Below is a small trained network, with its code and all its weights. Each question gives an input and a target symbol and asks what happens when units are switched off, that is, made to give their printed mean instead of their output.

import numpy as np


def w(rows, s, z=0):
    codes = np.array(rows[::2]) - 128.0
    scale = np.full(codes.shape[1], s)
    scale[-1] = z or s
    return codes * scale


def norm(h):
    return h / np.sqrt((h * h).mean(-1, keepdims=True) + 1e-5)


def softmax(a):
    e = np.exp(a - a.max(-1, keepdims=True))
    return e / e.sum(-1, keepdims=True)


def log_softmax(a):
    a = a - a.max(-1, keepdims=True)
    return a - np.log(np.exp(a).sum(-1, keepdims=True))


def net(x, mask):
    ids = ['ΔΠγζλμ'.index(c) for c in x.split()]
    T = len(ids)
    res = E[ids] + P[:T]
    u = 0
    for l in range(3):
        r = norm(res)
        for j in range(2):
            rows = slice(4 * j, 4 * j + 4)
            q, k, v = (r @ M[l][rows].T for M in (Q, K, V))
            z = softmax(np.where(np.tri(T) > 0, q @ k.T / 4**0.5, -1e9)) @ v
            o = O[l][rows]
            res = res + np.where(mask[u + j], z, o[:, -1]) @ o[:, :-1]
        u += 2
    return log_softmax(norm(res)[-1] @ U[:, :-1].T + U[:, -1])


Q, K, V, O = {}, {}, {}, {}
E = w([
[137,94,137],'Δ',
[177,221,145],'Π',
[98,149,159],'γ',
[131,94,156],'ζ',
[214,6,185],'λ',
[141,103,130],'μ',
],0.023)
P = w([
[97,113,41],'0',
[163,151,144],'1',
[136,116,170],'2',
[143,104,189],'3',
[143,81,205],'4',
[149,56,253],'5',
[155,55,255],'6',
],0.0052)
Q[0] = w([
[133,71,126],'0.h0',
[153,201,175],'0.h0',
[143,168,85],'0.h0',
[153,159,78],'0.h0',
[139,80,127],'0.h1',
[107,77,9],'0.h1',
[153,151,117],'0.h1',
[177,116,168],'0.h1',
],0.014)
K[0] = w([
[121,116,50],'0.h0',
[49,98,251],'0.h0',
[219,143,170],'0.h0',
[212,120,171],'0.h0',
[227,147,80],'0.h1',
[236,60,206],'0.h1',
[71,151,141],'0.h1',
[108,179,62],'0.h1',
],0.012)
V[0] = w([
[130,126,130],'0.h0',
[225,176,180],'0.h0',
[130,12,30],'0.h0',
[44,163,2],'0.h0',
[178,130,135],'0.h1',
[93,117,242],'0.h1',
[123,71,62],'0.h1',
[99,103,35],'0.h1',
],0.0067)
O[0] = w([
[128,115,132,132],'0.h0',
[80,165,87,145],'0.h0',
[119,49,181,204],'0.h0',
[222,253,106,3],'0.h0',
[88,84,126,166],'0.h1',
[121,135,250,154],'0.h1',
[131,177,95,95],'0.h1',
[172,171,65,66],'0.h1',
],0.0055,0.0038)
Q[1] = w([
[50,232,124],'1.h0',
[170,28,169],'1.h0',
[188,5,85],'1.h0',
[66,106,42],'1.h0',
[60,155,72],'1.h1',
[55,76,122],'1.h1',
[222,118,170],'1.h1',
[168,214,188],'1.h1',
],0.015)
K[1] = w([
[168,163,244],'1.h0',
[108,161,55],'1.h0',
[93,101,8],'1.h0',
[84,227,106],'1.h0',
[69,26,127],'1.h1',
[1,53,76],'1.h1',
[228,184,29],'1.h1',
[199,242,168],'1.h1',
],0.0097)
V[1] = w([
[88,99,183],'1.h0',
[145,130,21],'1.h0',
[3,163,193],'1.h0',
[96,124,139],'1.h0',
[107,101,87],'1.h1',
[59,106,52],'1.h1',
[87,146,60],'1.h1',
[76,106,175],'1.h1',
],0.013)
O[1] = w([
[147,225,254,192],'1.h0',
[178,4,88,82],'1.h0',
[16,189,214,2],'1.h0',
[116,138,165,121],'1.h0',
[73,39,174,114],'1.h1',
[109,64,238,43],'1.h1',
[138,71,159,2],'1.h1',
[43,197,165,193],'1.h1',
],0.008,0.0045)
Q[2] = w([
[40,185,151],'2.h0',
[86,202,75],'2.h0',
[160,53,114],'2.h0',
[132,254,102],'2.h0',
[96,133,136],'2.h1',
[217,213,91],'2.h1',
[127,185,58],'2.h1',
[41,142,50],'2.h1',
],0.018)
K[2] = w([
[120,211,148],'2.h0',
[7,190,179],'2.h0',
[131,92,98],'2.h0',
[94,169,250],'2.h0',
[125,93,138],'2.h1',
[182,182,130],'2.h1',
[102,198,106],'2.h1',
[42,160,106],'2.h1',
],0.018)
V[2] = w([
[248,125,193],'2.h0',
[169,189,160],'2.h0',
[70,170,203],'2.h0',
[165,117,84],'2.h0',
[246,93,109],'2.h1',
[85,39,255],'2.h1',
[178,41,16],'2.h1',
[174,85,64],'2.h1',
],0.0085)
O[2] = w([
[172,111,118,208],'2.h0',
[133,40,93,133],'2.h0',
[117,87,170,47],'2.h0',
[145,151,116,174],'2.h0',
[138,196,175,254],'2.h1',
[143,161,6,207],'2.h1',
[64,192,167,249],'2.h1',
[119,165,155,203],'2.h1',
],0.011,0.0044)
U = w([
[139,70,238,1],'Δ',
[151,227,101,56],'Π',
[7,123,174,151],'γ',
[69,112,49,252],'ζ',
[223,51,107,100],'λ',
[88,27,164,240],'μ',
],0.015,0.0043)

Each question gives the input, a string of symbols that net reads in full, and the target symbol t.
The units are the heads (4 rows each of Q, K, V and O). Each row of codes is followed by its name. A weight is (code - 128) times the scale printed after its matrix; where a second scale follows, it is the last column's (O and U).
mask holds one flag per head, layer by layer. A switched-off head (its flag False) gives its mean, the last column of its rows in O, instead of its output. The means were averaged over made-up inputs and are rounded, as every weight is.
A unit's drop is (log p(t) with every unit on - log p(t) with that unit switched off) / (log p(t) with every unit on - log p(t) with every unit switched off).
The circuit of an input: a set's keep is (log p(t) with only the set's units on - log p(t) with every unit switched off) / (log p(t) with every unit on - log p(t) with every unit switched off). Starting from all 6 units, units are removed one at a time, each time the one whose removal leaves the highest keep (on an exact tie, the one counted first), for as long as the keep stays at least 0.8.
circuit, biggest first: the units of the circuit, biggest drop first
unit that matters most: the unit with the biggest drop
heads that matter: for each layer, one digit per head in row order, 1 if its drop is at least 0.15 and else 0, layers parted by /
input μ λ Π Δ ζ ζ Δ, target λ: circuit, biggest first	[1.h0; 0.h1]
input γ Π ζ, target Δ: heads that matter	10 / 11 / 11
input λ Δ Δ, target γ: heads that matter	00 / 10 / 00
input γ Δ μ Δ μ, target Δ: circuit, biggest first	[2.h1; 0.h0; 1.h1]
input μ Δ ζ ζ, target λ: heads that matter	00 / 10 / 00
input Π λ Δ Δ Π, target λ: heads that matter	11 / 11 / 11
input ζ Δ ζ, target μ: heads that matter	00 / 10 / 11
input μ ζ μ, target λ: heads that matter	00 / 10 / 00
input ζ λ λ Δ ζ, target μ: circuit, biggest first	[2.h0; 1.h0; 2.h1]
input γ Δ Δ, target Δ: heads that matter	10 / 01 / 11
input λ λ γ Π Δ λ Δ, target γ: heads that matter	10 / 10 / 10
input Π Δ μ μ, target ζ: circuit, biggest first	[2.h1; 0.h0; 1.h0]
input ζ Δ μ, target μ: circuit, biggest first	[2.h1; 1.h0; 2.h0]
input Δ γ μ Δ Δ Δ ζ, target Π: circuit, biggest first	[2.h1]
input γ Δ μ γ, target Δ: circuit, biggest first	[2.h1; 0.h0]
input Δ ζ Δ λ Δ Δ, target Π: unit that matters most	0.h1
input λ Π Δ λ, target Π: heads that matter	00 / 11 / 01
input μ λ λ λ ζ Δ μ, target λ: circuit, biggest first	[1.h0; 0.h1]
input Π Δ Δ Δ λ Δ ζ, target ζ: circuit, biggest first	[0.h0; 2.h1]
input Π Δ ζ ζ Δ ζ Δ, target ζ: circuit, biggest first	[2.h1; 0.h0]
